Below are the code and all the weights of a small trained network. Each question names an input and a class and asks about switching units off, where a switched-off unit gives its printed mean instead of its output.

import numpy as np


def w(rows, s, z=0):
    codes = np.array(rows[::2]) - 128.0
    scale = np.full(codes.shape[1], s)
    scale[-1] = z or s
    return codes * scale


def f(y):
    return y / 2 * (1 + np.tanh(0.7978845608 * (y + 0.044715 * y**3)))


def log_softmax(a):
    a = a - a.max(-1, keepdims=True)
    return a - np.log(np.exp(a).sum(-1, keepdims=True))


def net(x, mask):
    res = np.array(x, float).reshape(1, 3) / 4 @ E
    y = f(res @ A[0][:, :-1].T + A[0][:, -1])
    res = res + np.where(mask, y, B[0][:, -1]) @ B[0][:, :-1]
    return log_softmax(res[-1] @ U[:, :-1].T + U[:, -1])


A, B = {}, {}
E = w([
[224,87,68],'x0',
[148,21,191],'x1',
[254,145,150],'x2',
],0.0093)
A[0] = w([
[125,168,172,159],'n0',
[183,96,123,234],'n1',
[74,107,195,177],'n2',
[105,137,128,148],'n3',
[75,109,85,223],'n4',
[155,147,136,252],'n5',
[168,73,110,124],'n6',
[80,97,216,172],'n7',
[74,69,9,178],'n8',
[134,58,154,196],'n9',
[204,211,106,179],'n10',
[147,35,250,187],'n11',
[93,160,136,29],'n12',
[124,144,82,110],'n13',
[194,89,131,228],'n14',
[225,58,204,213],'n15',
],0.018,0.0028)
B[0] = w([
[135,95,130,148],'n0',
[167,76,105,194],'n1',
[43,136,95,183],'n2',
[128,138,104,141],'n3',
[117,177,66,175],'n4',
[154,114,158,155],'n5',
[144,67,103,181],'n6',
[26,124,100,188],'n7',
[196,229,112,191],'n8',
[120,94,198,184],'n9',
[164,121,255,201],'n10',
[59,78,236,233],'n11',
[160,105,103,149],'n12',
[142,149,146,145],'n13',
[174,63,97,205],'n14',
[146,31,50,249],'n15',
],0.034,0.016)
U = w([
[192,42,114,134],'0',
[141,166,254,252],'1',
[92,136,73,99],'2',
[147,247,117,99],'3',
[87,107,214,96],'4',
],0.0088,0.0026)

Each question gives the input, the list of numbers given to net, and the class t.
The units are the neurons (one row each of A and B). Each row of codes is followed by its name. A weight is (code - 128) times the scale printed after its matrix; where a second scale follows, it is the last column's (A, B and U).
mask holds one flag per neuron, in row order. A switched-off neuron (its flag False) gives its mean, the last column of its row in B, instead of its output. The means were averaged over made-up inputs and are rounded, as every weight is.
A unit's drop is (log p(t) with every unit on - log p(t) with that unit switched off) / (log p(t) with every unit on - log p(t) with every unit switched off).
The circuit of an input: a set's keep is (log p(t) with only the set's units on - log p(t) with every unit switched off) / (log p(t) with every unit on - log p(t) with every unit switched off). Starting from the 12 units with the biggest drops (on a tie, the unit counted first), units are removed one at a time, each time the one whose removal leaves the highest keep (on an exact tie, the one counted first), for as long as the keep stays at least 0.8.
units of the circuit, in order: the units of the circuit, biggest drop first
unit that matters most: the unit with the biggest drop
top k neurons: the k neurons with the biggest drops, biggest first
drop when u is switched off: that unit's drop, to one decimal
input [-7,3,-4], class 2: unit that matters most : n10
input [-7,-6,1], class 2: units of the circuit, in order : n11, n15
input [7,-6,-3], class 3: top 2 neurons : n11, n8
input [-2,6,2], class 4: top 2 neurons : n11, n7
input [-8,4,-6], class 2: top 3 neurons : n10, n2, n4
input [6,7,-8], class 4: top 2 neurons : n11, n9
input [4,-6,5], class 1: top 2 neurons : n10, n15
input [-3,-1,-8], class 3: top 2 neurons : n8, n15
input [-2,7,1], class 4: drop when n11 is switched off : 1.6
input [0,1,-4], class 3: drop when n15 is switched off : 0.2
input [0,8,-8], class 4: drop when n11 is switched off : 0.6
